Below are the code and all the weights of a small trained network. Each question names an input and a class and asks about switching units off, where a switched-off unit gives its printed mean instead of its output.

import numpy as np


def w(rows, s, z=0):
    codes = np.array(rows[::2]) - 128.0
    scale = np.full(codes.shape[1], s)
    scale[-1] = z or s
    return codes * scale


def norm(h):
    return h / np.sqrt((h * h).mean(-1, keepdims=True) + 1e-5)


def f(y):
    return y / 2 * (1 + np.tanh(0.7978845608 * (y + 0.044715 * y**3)))


def log_softmax(a):
    a = a - a.max(-1, keepdims=True)
    return a - np.log(np.exp(a).sum(-1, keepdims=True))


def net(x, mask):
    res = np.array(x, float).reshape(1, 8) / 4 @ E
    u = 0
    for l in range(4):
        y = f(norm(res) @ A[l][:, :-1].T + A[l][:, -1])
        res = res + np.where(mask[u : u + 14], y, B[l][:, -1]) @ B[l][:, :-1]
        u += 14
    return log_softmax(norm(res)[-1] @ U[:, :-1].T + U[:, -1])


A, B = {}, {}
E = w([
[181,83,155,113,70,164,243,155,132,128],'x0',
[99,49,140,92,212,197,140,59,99,76],'x1',
[159,153,172,109,159,128,125,137,108,153],'x2',
[184,115,109,204,179,111,141,139,153,103],'x3',
[156,164,122,63,115,52,134,130,109,9],'x4',
[48,142,95,127,186,103,191,232,84,131],'x5',
[129,128,127,128,128,127,128,129,127,129],'x6',
[100,129,149,103,150,90,156,114,217,137],'x7',
],0.011)
A[0] = w([
[254,189,255,37,255,103,113,164,75,224,107],'0.n1',
[179,125,52,144,128,132,120,119,39,138,50],'0.n2',
[120,101,120,110,131,108,133,131,185,167,120],'0.n3',
[142,196,93,136,144,165,162,89,117,122,89],'0.n4',
[133,91,115,192,116,140,113,121,65,216,125],'0.n5',
[129,166,113,50,99,187,112,136,104,158,74],'0.n6',
[215,100,103,229,207,103,132,148,173,84,1],'0.n7',
[145,128,162,115,134,223,60,232,176,63,81],'0.n8',
[34,25,9,186,17,114,113,115,179,58,72],'0.n9',
[63,46,194,187,135,61,145,97,157,225,125],'0.n10',
[127,158,115,127,139,142,148,106,121,120,46],'0.n11',
[133,112,131,65,135,43,145,121,171,62,139],'0.n12',
[109,218,107,163,115,153,177,73,123,129,52],'0.n13',
[141,128,170,154,89,45,116,117,33,63,118],'0.n14',
],0.0074,0.0072)
B[0] = w([
[21,100,38,204,38,145,161,86,182,52,227],'0.n1',
[135,120,177,161,123,143,101,143,111,102,125],'0.n2',
[127,172,157,122,129,137,144,118,133,128,144],'0.n3',
[135,95,114,144,129,105,115,136,123,129,102],'0.n4',
[175,193,100,96,136,176,110,146,123,95,195],'0.n5',
[105,146,173,120,108,147,125,126,111,123,134],'0.n6',
[167,144,125,183,168,120,146,128,133,118,161],'0.n7',
[138,95,93,149,120,102,123,122,119,127,99],'0.n8',
[32,141,82,192,62,149,168,82,153,72,191],'0.n9',
[188,203,109,72,157,171,120,140,142,114,217],'0.n10',
[147,30,43,107,97,59,87,144,165,158,86],'0.n11',
[171,182,116,99,158,211,118,138,152,165,252],'0.n12',
[123,2,70,99,115,106,73,168,176,116,87],'0.n13',
[166,157,89,112,143,216,104,157,143,151,213],'0.n14',
],0.016,0.0037)
A[1] = w([
[164,74,139,177,73,113,68,153,7,112,27],'1.n1',
[190,52,138,122,75,71,71,68,155,169,52],'1.n2',
[127,111,155,140,136,83,132,140,105,135,97],'1.n3',
[177,34,196,132,69,116,193,185,143,136,67],'1.n4',
[119,17,158,107,160,122,92,136,136,111,47],'1.n5',
[80,97,139,45,61,99,104,122,99,187,4],'1.n6',
[181,147,76,65,108,29,142,111,106,72,57],'1.n7',
[101,134,143,142,154,94,56,126,131,131,73],'1.n8',
[116,61,117,168,136,176,99,155,173,253,35],'1.n9',
[160,143,139,160,41,13,102,186,143,192,1],'1.n10',
[98,116,134,145,154,62,37,121,122,140,47],'1.n11',
[109,70,142,106,125,140,92,181,218,140,83],'1.n12',
[103,132,148,135,158,108,43,143,145,117,66],'1.n13',
[104,122,106,148,110,77,160,78,109,130,69],'1.n14',
],0.012,0.0056)
B[1] = w([
[135,124,138,186,94,192,84,163,2,67,228],'1.n1',
[158,123,200,163,110,115,106,92,118,117,156],'1.n2',
[154,105,171,122,197,85,121,156,133,142,1],'1.n3',
[159,205,42,103,148,70,215,53,57,169,250],'1.n4',
[137,52,73,82,168,176,70,148,176,154,95],'1.n5',
[54,136,171,61,85,144,113,119,122,161,140],'1.n6',
[150,145,95,118,159,183,108,146,152,85,92],'1.n7',
[146,154,80,118,118,97,199,92,85,145,150],'1.n8',
[157,158,113,139,176,211,82,176,184,114,66],'1.n9',
[142,56,7,102,62,128,74,192,221,182,243],'1.n10',
[143,164,68,88,156,78,136,90,78,167,124],'1.n11',
[125,137,123,135,140,116,150,124,168,128,16],'1.n12',
[150,160,76,120,111,101,207,84,93,150,192],'1.n13',
[129,144,123,126,123,159,148,121,113,105,77],'1.n14',
],0.014,0.00096)
A[2] = w([
[137,177,161,166,79,69,120,159,140,136,97],'2.n1',
[208,101,129,218,175,48,134,148,152,120,95],'2.n2',
[117,89,121,101,148,128,135,104,112,90,67],'2.n3',
[89,141,104,153,162,42,56,71,117,147,112],'2.n4',
[167,84,145,118,85,120,195,111,125,145,85],'2.n5',
[162,133,142,126,112,119,102,85,137,117,103],'2.n6',
[134,113,124,197,133,107,150,145,145,97,83],'2.n7',
[71,133,187,60,60,109,100,141,110,156,108],'2.n8',
[113,122,180,96,164,44,155,98,234,158,32],'2.n9',
[106,26,167,102,221,135,137,65,95,108,47],'2.n10',
[162,125,130,56,135,83,103,168,142,18,2],'2.n11',
[172,86,178,145,74,100,76,56,154,138,67],'2.n12',
[50,96,116,121,181,81,158,248,103,141,79],'2.n13',
[142,117,120,127,88,85,101,177,146,168,41],'2.n14',
],0.016,0.004)
B[2] = w([
[141,75,95,120,91,150,122,144,159,117,191],'2.n1',
[91,47,134,56,180,159,124,72,112,120,205],'2.n2',
[133,124,93,145,106,130,100,154,144,153,174],'2.n3',
[129,142,95,123,118,132,215,143,84,143,191],'2.n4',
[89,168,78,143,154,83,144,133,92,148,187],'2.n5',
[122,114,170,137,114,81,157,138,122,140,194],'2.n6',
[74,133,138,77,118,147,95,83,120,124,183],'2.n7',
[114,51,116,108,211,153,127,77,128,99,222],'2.n8',
[70,153,186,136,135,157,150,253,69,83,180],'2.n9',
[139,75,73,80,53,116,106,197,176,151,254],'2.n10',
[160,196,107,152,152,135,48,72,164,125,167],'2.n11',
[157,114,170,193,124,63,134,96,145,127,204],'2.n12',
[191,100,214,179,86,76,142,71,149,133,233],'2.n13',
[126,99,114,85,108,122,116,178,130,143,159],'2.n14',
],0.025,0.0042)
A[3] = w([
[83,148,170,114,164,99,137,197,171,102,132],'3.n1',
[97,100,97,144,119,127,117,153,158,138,37],'3.n2',
[156,153,117,69,126,68,114,135,122,7,27],'3.n3',
[84,123,154,176,149,181,103,136,142,252,6],'3.n4',
[45,126,114,185,99,116,121,121,162,91,45],'3.n5',
[128,182,88,85,153,101,151,136,84,173,82],'3.n6',
[159,107,198,163,126,34,120,102,108,156,2],'3.n7',
[131,115,134,174,162,178,116,148,152,222,31],'3.n8',
[93,83,126,102,186,119,88,106,134,150,52],'3.n9',
[128,95,82,115,110,102,67,196,165,159,42],'3.n10',
[133,114,141,142,108,124,71,164,43,110,119],'3.n11',
[133,104,134,139,136,123,80,132,173,131,131],'3.n12',
[101,81,133,114,166,118,108,116,127,149,45],'3.n13',
[127,159,174,109,102,183,110,149,133,107,139],'3.n14',
],0.017,0.0037)
B[3] = w([
[116,98,106,200,119,150,72,148,47,96,187],'3.n1',
[117,142,136,115,81,151,117,126,162,141,176],'3.n2',
[122,144,162,168,126,170,127,122,119,254,170],'3.n3',
[151,174,129,154,121,149,110,96,114,199,141],'3.n4',
[92,163,165,83,46,135,144,87,127,140,232],'3.n5',
[167,139,115,100,147,74,165,121,106,80,223],'3.n6',
[173,110,179,143,145,40,100,97,175,82,214],'3.n7',
[139,174,114,103,139,93,70,106,167,134,150],'3.n8',
[148,89,145,139,165,183,179,107,108,140,184],'3.n9',
[115,51,89,115,125,122,100,162,159,112,254],'3.n10',
[74,133,162,143,144,112,165,216,148,120,172],'3.n11',
[152,134,105,111,111,116,174,156,111,142,190],'3.n12',
[137,109,131,125,157,162,130,103,100,138,161],'3.n13',
[139,126,139,132,183,94,105,136,161,64,252],'3.n14',
],0.024,0.006)
U = w([
[142,70,70,85,79,124,87,191,181,180,120],'0',
[188,252,125,135,190,159,74,106,176,164,107],'1',
[129,129,148,116,137,118,146,118,138,94,248],'2',
[155,92,221,184,110,38,144,91,128,141,110],'3',
[118,180,73,93,143,75,216,131,63,147,101],'4',
[48,153,134,161,63,166,150,73,146,125,98],'5',
[80,140,185,162,156,160,109,214,80,88,101],'6',
[96,63,153,84,206,169,138,72,115,154,100],'7',
],0.013,0.016)

Each question gives the input, the list of numbers given to net, and the class t.
The units are the neurons (one row each of A and B). Each row of codes is followed by its name. A weight is (code - 128) times the scale printed after its matrix; where a second scale follows, it is the last column's (A, B and U).
mask holds one flag per neuron, layer by layer. A switched-off neuron (its flag False) gives its mean, the last column of its row in B, instead of its output. The means were averaged over made-up inputs and are rounded, as every weight is.
A unit's drop is (log p(t) with every unit on - log p(t) with that unit switched off) / (log p(t) with every unit on - log p(t) with every unit switched off).
The circuit of an input: a set's keep is (log p(t) with only the set's units on - log p(t) with every unit switched off) / (log p(t) with every unit on - log p(t) with every unit switched off). Starting from the 12 units with the biggest drops (on a tie, the unit counted first), units are removed one at a time, each time the one whose removal leaves the highest keep (on an exact tie, the one counted first), for as long as the keep stays at least 0.8.
circuit, biggest first: the units of the circuit, biggest drop first
top k neurons: the k neurons with the biggest drops, biggest first
k most important neurons of layer l: the k neurons of layer l with the biggest drops, biggest first
input [-3,1,-7,-6,-4,6,2,6], class 5: circuit, biggest first : [3.n5]
input [7,-6,0,-7,8,-3,3,-8], class 1: circuit, biggest first : [2.n11; 3.n3]
input [6,-3,-6,1,-3,-1,0,1], class 4: 2 most important neurons of layer 2 : [2.n5; 2.n13]
input [-3,-3,0,-3,5,-6,1,5], class 3: top 4 neurons : [0.n10; 2.n6; 0.n5; 2.n12]
input [7,1,6,-6,-4,6,2,-6], class 4: circuit, biggest first : [2.n5; 0.n14]
input [-4,-4,6,3,-1,-3,-5,-8], class 6: top 3 neurons : [1.n1; 3.n11; 0.n2]
input [2,5,6,4,5,-5,4,6], class 5: circuit, biggest first : [0.n1; 3.n3]
input [-8,3,3,2,0,-7,6,-8], class 4: circuit, biggest first : [2.n4; 0.n12]
input [-1,-2,-8,0,0,8,-2,-2], class 3: top 3 neurons : [2.n13; 0.n1; 3.n7]
input [-7,4,3,3,-6,0,6,8], class 6: circuit, biggest first : [2.n9; 3.n1]
input [-6,-6,5,3,1,0,6,4], class 0: 3 most important neurons of layer 2 : [2.n1; 2.n14; 2.n5]
input [-7,-1,8,-6,7,7,-7,-1], class 5: 3 most important neurons of layer 0 : [0.n1; 0.n10; 0.n5]
input [-6,-7,6,0,-8,5,5,2], class 1: top 4 neurons : [2.n10; 0.n10; 3.n4; 0.n5]
input [-2,0,4,1,7,-5,-2,-7], class 1: circuit, biggest first : [2.n11]
input [1,4,3,3,4,-7,1,-7], class 3: top 2 neurons : [2.n12; 3.n7]
input [-6,0,-8,1,1,-8,-3,6], class 3: top 4 neurons : [2.n12; 0.n1; 3.n7; 2.n6]
input [0,-2,5,7,5,-2,4,-3], class 7: top 2 neurons : [0.n7; 2.n2]
input [8,7,8,7,5,6,5,-2], class 4: top 2 neurons : [1.n4; 2.n5]
input [-5,-1,7,7,1,8,-1,-5], class 3: top 2 neurons : [2.n13; 3.n7]
input [8,-8,0,4,5,-3,7,3], class 0: circuit, biggest first : [1.n10]
input [-1,8,-8,7,1,7,0,1], class 0: top 2 neurons : [2.n10; 0.n1]
input [-2,1,-5,8,-2,7,-2,1], class 7: top 3 neurons : [2.n2; 0.n7; 2.n7]
input [1,0,3,8,-6,1,-7,1], class 7: top 4 neurons : [2.n2; 0.n7; 0.n12; 0.n14]
input [-8,0,-7,4,-6,6,0,-3], class 4: top 2 neurons : [2.n4; 0.n12]
input [-8,-3,-3,-3,-2,8,-7,4], class 3: top 2 neurons : [2.n13; 3.n7]
input [1,5,8,6,-4,-2,-1,-6], class 5: top 2 neurons : [0.n1; 3.n5]
input [0,0,-6,-3,0,1,0,6], class 5: circuit, biggest first : [0.n9]
input [7,6,4,-7,6,4,1,-8], class 6: 2 most important neurons of layer 1 : [1.n1; 1.n13]
input [-5,8,5,-3,8,-2,5,-4], class 0: 2 most important neurons of layer 2 : [2.n10; 2.n3]
